Below is a small trained network, with its code and all its weights. Each question gives an input and a class and asks what happens when units are switched off, that is, made to give their printed mean instead of their output.

import numpy as np


def w(rows, s, z=0):
    codes = np.array(rows[::2]) - 128.0
    scale = np.full(codes.shape[1], s)
    scale[-1] = z or s
    return codes * scale


def f(y):
    return y / 2 * (1 + np.tanh(0.7978845608 * (y + 0.044715 * y**3)))


def log_softmax(a):
    a = a - a.max(-1, keepdims=True)
    return a - np.log(np.exp(a).sum(-1, keepdims=True))


def net(x, mask):
    res = np.array(x, float).reshape(1, 6) / 4 @ E
    y = f(res @ A[0][:, :-1].T + A[0][:, -1])
    res = res + np.where(mask, y, B[0][:, -1]) @ B[0][:, :-1]
    return log_softmax(res[-1] @ U[:, :-1].T + U[:, -1])


A, B = {}, {}
E = w([
[131,174,84,137,95,96,42,170,155,125],'x0',
[65,150,110,50,41,68,50,170,116,180],'x1',
[70,228,137,179,247,194,85,74,251,200],'x2',
[118,60,28,141,166,192,65,171,110,231],'x3',
[63,196,175,35,71,222,194,149,60,88],'x4',
[198,66,163,75,114,197,110,84,193,254],'x5',
],0.0065)
A[0] = w([
[59,152,60,105,96,138,124,208,23,136,202],'neuron 1',
[186,84,130,151,104,56,40,154,235,186,203],'neuron 2',
[91,227,194,201,200,182,150,41,221,190,242],'neuron 3',
[202,38,92,152,178,127,148,116,106,118,209],'neuron 4',
[134,49,143,37,115,170,166,129,92,254,173],'neuron 5',
[88,238,173,157,114,141,160,101,139,34,126],'neuron 6',
[136,96,192,55,9,168,133,138,59,111,201],'neuron 7',
[185,143,177,108,96,173,143,125,88,101,163],'neuron 8',
[194,97,179,113,79,96,193,159,8,27,162],'neuron 9',
[98,190,110,158,30,69,90,166,143,120,233],'neuron 10',
[105,232,200,141,180,153,130,48,214,117,205],'neuron 11',
[141,43,41,171,104,71,71,101,133,141,252],'neuron 12',
[141,160,143,158,198,198,146,86,171,190,189],'neuron 13',
],0.0056,0.0033)
B[0] = w([
[85,205,177,113,105,217,65,161,33,69,198],'neuron 1',
[124,160,70,123,106,46,114,110,118,254,203],'neuron 2',
[155,70,90,92,216,142,66,77,159,108,255],'neuron 3',
[185,77,102,207,97,162,195,130,58,165,179],'neuron 4',
[103,64,147,101,60,225,165,115,149,199,203],'neuron 5',
[73,151,104,65,192,91,197,141,144,70,183],'neuron 6',
[109,123,210,101,113,129,160,105,135,135,214],'neuron 7',
[148,111,159,124,109,132,152,140,180,104,157],'neuron 8',
[169,181,221,196,92,75,177,90,138,82,222],'neuron 9',
[97,206,160,73,153,84,104,182,121,133,178],'neuron 10',
[107,107,114,81,217,106,100,84,163,112,218],'neuron 11',
[147,146,106,161,96,110,144,166,84,183,198],'neuron 12',
[181,91,124,176,167,172,57,85,207,95,204],'neuron 13',
],0.0077,0.0098)
U = w([
[45,166,132,32,194,87,173,135,171,66,16],'0',
[55,70,206,55,53,223,161,130,132,178,2],'1',
[179,75,120,121,192,175,21,37,233,120,229],'2',
[42,207,162,109,124,183,57,255,43,65,99],'3',
[104,182,86,70,104,45,78,174,137,228,157],'4',
[194,43,53,242,125,160,171,142,104,188,143],'5',
[173,172,230,187,67,64,212,93,131,46,170],'6',
],0.0064,0.00067)

Each question gives the input, the list of numbers given to net, and the class t.
The units are the neurons (one row each of A and B). Each row of codes is followed by its name. A weight is (code - 128) times the scale printed after its matrix; where a second scale follows, it is the last column's (A, B and U).
mask holds one flag per neuron, in row order. A switched-off neuron (its flag False) gives its mean, the last column of its row in B, instead of its output. The means were averaged over made-up inputs and are rounded, as every weight is.
A unit's drop is (log p(t) with every unit on - log p(t) with that unit switched off) / (log p(t) with every unit on - log p(t) with every unit switched off).
The circuit of an input: a set's keep is (log p(t) with only the set's units on - log p(t) with every unit switched off) / (log p(t) with every unit on - log p(t) with every unit switched off). Starting from the 12 units with the biggest drops (on a tie, the unit counted first), units are removed one at a time, each time the one whose removal leaves the highest keep (on an exact tie, the one counted first), for as long as the keep stays at least 0.8.
circuit, biggest first: the units of the circuit, biggest drop first
k most important neurons: the k neurons with the biggest drops, biggest first
drop when u is switched off: that unit's drop, to one decimal
input [-7,-2,5,3,5,-5], class 2: circuit, biggest first => (neuron 3; neuron 13)
input [1,0,-5,2,-7,5], class 5: circuit, biggest first => (neuron 4)
input [7,-2,-4,-3,2,6], class 6: circuit, biggest first => (neuron 3; neuron 11)
input [-3,-5,0,1,-3,-5], class 5: 2 most important neurons => (neuron 4; neuron 7)
input [8,2,1,-6,6,0], class 0: 2 most important neurons => (neuron 6; neuron 12)
input [2,-2,2,3,-3,-1], class 5: 2 most important neurons => (neuron 11; neuron 12)
input [8,5,-3,0,5,2], class 3: 2 most important neurons => (neuron 1; neuron 10)
input [-1,-5,-6,-1,-2,7], class 5: 2 most important neurons => (neuron 4; neuron 1)
input [-1,3,-8,-1,-5,6], class 5: 2 most important neurons => (neuron 4; neuron 12)
input [-7,-5,-7,0,-3,3], class 6: 3 most important neurons => (neuron 9; neuron 3; neuron 2)
input [-3,-8,-7,3,-2,-4], class 6: drop when neuron 4 is switched off => -0.1
input [-7,6,-5,1,-6,7], class 5: drop when neuron 12 is switched off => 0.3
input [-8,0,1,-1,-7,1], class 5: drop when neuron 4 is switched off => 0.4
input [1,4,-2,-1,-8,8], class 4: circuit, biggest first => (neuron 2)
